Here is a tiny trained network, its code and every weight. The questions are about switching its units off for an input and a class, where a switched-off unit gives its printed mean instead of its output.

import numpy as np


def w(rows, s, z=0):
    codes = np.array(rows[::2]) - 128.0
    scale = np.full(codes.shape[1], s)
    scale[-1] = z or s
    return codes * scale


def norm(h):
    return h / np.sqrt((h * h).mean(-1, keepdims=True) + 1e-5)


def f(y):
    return y / 2 * (1 + np.tanh(0.7978845608 * (y + 0.044715 * y**3)))


def log_softmax(a):
    a = a - a.max(-1, keepdims=True)
    return a - np.log(np.exp(a).sum(-1, keepdims=True))


def net(x, mask):
    res = np.array(x, float).reshape(1, 7) / 4 @ E
    u = 0
    for l in range(3):
        y = f(norm(res) @ A[l][:, :-1].T + A[l][:, -1])
        res = res + np.where(mask[u : u + 13], y, B[l][:, -1]) @ B[l][:, :-1]
        u += 13
    return log_softmax(norm(res)[-1] @ U[:, :-1].T + U[:, -1])


A, B = {}, {}
E = w([
[74,165,155,126,88,150],'x0',
[106,84,174,194,124,134],'x1',
[128,130,128,128,128,127],'x2',
[45,102,45,154,101,2],'x3',
[145,104,98,125,65,150],'x4',
[66,96,62,125,188,215],'x5',
[154,227,83,232,136,141],'x6',
],0.0074)
A[0] = w([
[113,74,162,204,118,142,71],'0.n1',
[164,145,163,152,106,96,99],'0.n2',
[183,92,100,149,193,114,125],'0.n3',
[66,171,184,111,199,94,153],'0.n4',
[213,62,78,156,156,113,68],'0.n5',
[26,201,168,115,76,161,117],'0.n6',
[142,199,77,43,124,122,47],'0.n7',
[146,183,90,206,116,141,6],'0.n8',
[85,191,170,135,195,113,112],'0.n9',
[118,128,97,127,3,182,119],'0.n10',
[75,108,71,130,166,193,4],'0.n11',
[115,66,167,205,109,138,97],'0.n12',
[112,89,181,199,129,133,71],'0.n13',
],0.011,0.0048)
B[0] = w([
[137,184,93,69,166,120,175],'0.n1',
[143,151,156,148,65,116,183],'0.n2',
[119,124,166,177,170,106,210],'0.n3',
[203,66,57,111,91,128,216],'0.n4',
[179,109,137,138,220,70,185],'0.n5',
[137,103,201,183,248,57,253],'0.n6',
[97,238,129,55,181,124,175],'0.n7',
[141,165,75,194,108,151,200],'0.n8',
[185,119,70,126,123,133,192],'0.n9',
[216,79,67,122,150,108,233],'0.n10',
[93,94,80,123,181,176,203],'0.n11',
[133,178,84,53,152,123,200],'0.n12',
[118,213,124,51,160,126,174],'0.n13',
],0.017,0.0031)
A[1] = w([
[113,145,83,91,42,168,96],'1.n1',
[76,155,143,104,168,108,70],'1.n2',
[52,236,120,54,162,121,6],'1.n3',
[143,149,242,182,129,255,2],'1.n4',
[139,41,143,220,94,159,98],'1.n5',
[98,155,142,163,173,136,130],'1.n6',
[58,105,118,152,130,213,31],'1.n7',
[110,185,98,189,98,148,79],'1.n8',
[92,137,114,111,112,60,72],'1.n9',
[128,125,112,124,99,168,95],'1.n10',
[119,68,168,170,118,141,95],'1.n11',
[124,155,179,148,197,64,77],'1.n12',
[58,127,115,185,97,87,68],'1.n13',
],0.0088,0.0036)
B[1] = w([
[137,38,222,174,212,23,111],'1.n1',
[159,153,166,144,161,103,137],'1.n2',
[49,212,178,86,145,161,187],'1.n3',
[239,120,165,35,83,255,160],'1.n4',
[118,227,95,39,192,84,166],'1.n5',
[164,116,165,178,123,140,174],'1.n6',
[106,111,131,143,192,154,125],'1.n7',
[81,164,186,184,129,216,150],'1.n8',
[126,138,88,180,157,203,147],'1.n9',
[145,125,130,106,169,99,93],'1.n10',
[101,150,115,67,131,147,116],'1.n11',
[122,101,190,208,193,106,255],'1.n12',
[91,123,27,85,76,140,118],'1.n13',
],0.0087,0.0027)
A[2] = w([
[223,153,109,107,76,53,79],'2.n1',
[25,117,68,105,101,20,115],'2.n2',
[157,163,150,151,80,97,134],'2.n3',
[209,254,35,25,202,81,125],'2.n4',
[111,156,241,166,8,57,96],'2.n5',
[75,26,204,3,133,87,117],'2.n6',
[39,98,81,140,147,168,2],'2.n7',
[80,230,192,110,149,140,96],'2.n8',
[157,152,162,85,146,186,97],'2.n9',
[245,94,61,144,111,183,44],'2.n10',
[220,97,165,125,187,173,139],'2.n11',
[146,200,165,80,105,49,222],'2.n12',
[37,128,68,205,128,51,204],'2.n13',
],0.0083,0.0014)
B[2] = w([
[119,111,67,98,171,142,178],'2.n1',
[144,175,162,79,113,123,162],'2.n2',
[107,90,141,132,151,162,144],'2.n3',
[49,112,172,152,88,121,255],'2.n4',
[97,91,91,114,223,164,147],'2.n5',
[127,164,126,251,101,159,179],'2.n6',
[140,137,119,104,170,137,140],'2.n7',
[96,106,140,141,103,128,149],'2.n8',
[122,162,135,100,134,113,152],'2.n9',
[97,73,120,114,87,109,175],'2.n10',
[144,162,125,87,101,77,202],'2.n11',
[117,138,115,124,170,154,173],'2.n12',
[174,134,196,69,84,144,180],'2.n13',
],0.023,0.0085)
U = w([
[27,179,182,129,132,134,193],'0',
[187,154,160,31,63,147,166],'1',
[122,96,75,104,223,187,111],'2',
[163,146,116,254,73,179,123],'3',
[176,119,172,166,182,39,2],'4',
[106,66,79,118,74,73,194],'5',
],0.015,0.0015)

Each question gives the input, the list of numbers given to net, and the class t.
The units are the neurons (one row each of A and B). Each row of codes is followed by its name. A weight is (code - 128) times the scale printed after its matrix; where a second scale follows, it is the last column's (A, B and U).
mask holds one flag per neuron, layer by layer. A switched-off neuron (its flag False) gives its mean, the last column of its row in B, instead of its output. The means were averaged over made-up inputs and are rounded, as every weight is.
A unit's drop is (log p(t) with every unit on - log p(t) with that unit switched off) / (log p(t) with every unit on - log p(t) with every unit switched off).
The circuit of an input: a set's keep is (log p(t) with only the set's units on - log p(t) with every unit switched off) / (log p(t) with every unit on - log p(t) with every unit switched off). Starting from the 12 units with the biggest drops (on a tie, the unit counted first), units are removed one at a time, each time the one whose removal leaves the highest keep (on an exact tie, the one counted first), for as long as the keep stays at least 0.8.
circuit, biggest first: the units of the circuit, biggest drop first
unit that matters most: the unit with the biggest drop
k most important neurons: the k neurons with the biggest drops, biggest first
top k neurons in layer l: the k neurons of layer l with the biggest drops, biggest first
input [6,-5,-4,-7,-7,4,3], class 1: circuit, biggest first => (2.n11; 1.n4)
input [-3,2,0,0,0,2,4], class 3: circuit, biggest first => (0.n8)
input [-6,2,-7,4,5,6,-5], class 2: 4 most important neurons => (0.n11; 2.n4; 0.n6; 2.n7)
input [0,-4,2,-4,5,0,-3], class 5: 2 most important neurons => (0.n10; 0.n13)
input [-1,1,8,1,-6,5,2], class 5: circuit, biggest first => (0.n4; 2.n10)
input [-7,-5,5,7,-4,2,-2], class 1: circuit, biggest first => (2.n13; 2.n2)
input [-8,8,-4,3,-8,-3,-5], class 0: 3 most important neurons => (0.n12; 0.n13; 2.n4)
input [-3,1,-3,3,-8,0,8], class 3: 2 most important neurons => (0.n8; 1.n8)
input [-4,2,-8,-4,7,2,-6], class 5: top 3 neurons in layer 0 => (0.n6; 0.n10; 0.n5)
input [8,1,2,7,3,-1,-7], class 4: 3 most important neurons => (0.n6; 2.n6; 2.n2)
input [-5,-5,1,1,-3,-4,6], class 3: circuit, biggest first => (0.n8; 0.n6)
input [1,7,5,-5,8,0,1], class 5: 2 most important neurons => (0.n10; 0.n7)
input [-6,-1,-1,-5,2,-6,-7], class 3: circuit, biggest first => (2.n6; 0.n8)
input [1,2,0,8,-8,2,4], class 1: circuit, biggest first => (2.n13)
input [5,-1,8,5,-3,4,6], class 3: 4 most important neurons => (0.n8; 2.n11; 0.n9; 1.n8)
input [-1,-6,8,-3,8,5,5], class 5: 2 most important neurons => (0.n10; 2.n10)
input [2,1,8,-2,7,4,6], class 5: 3 most important neurons => (0.n10; 2.n10; 2.n6)
input [-1,-5,-2,6,-1,-2,5], class 1: 2 most important neurons => (2.n13; 0.n13)
input [-4,-6,8,5,-8,4,-6], class 5: 2 most important neurons => (0.n4; 0.n13)
input [-5,2,7,1,1,7,-8], class 3: circuit, biggest first => (2.n6)
input [6,-1,5,-4,-8,5,3], class 5: 2 most important neurons => (0.n4; 0.n9)
input [1,-1,3,-2,-6,-1,6], class 3: 2 most important neurons => (0.n8; 1.n8)
input [6,-4,-2,0,4,6,-5], class 2: top 2 neurons in layer 0 => (0.n11; 0.n5)
input [3,-7,1,-4,5,-5,6], class 0: 2 most important neurons => (0.n7; 0.n4)
input [-5,1,2,4,-3,4,1], class 4: 3 most important neurons => (0.n5; 0.n3; 2.n1)
input [5,-6,5,8,-7,0,1], class 1: top 2 neurons in layer 0 => (0.n10; 0.n4)
input [7,-4,1,1,-8,6,-3], class 5: unit that matters most => 0.n4
input [7,-4,7,-6,3,-2,3], class 4: top 2 neurons in layer 0 => (0.n6; 0.n10)
input [7,5,2,7,-5,-5,7], class 1: top 3 neurons in layer 2 => (2.n13; 2.n6; 2.n4)
input [-1,-1,-3,6,-2,-8,-8], class 2: top 3 neurons in layer 2 => (2.n5; 2.n4; 2.n1)
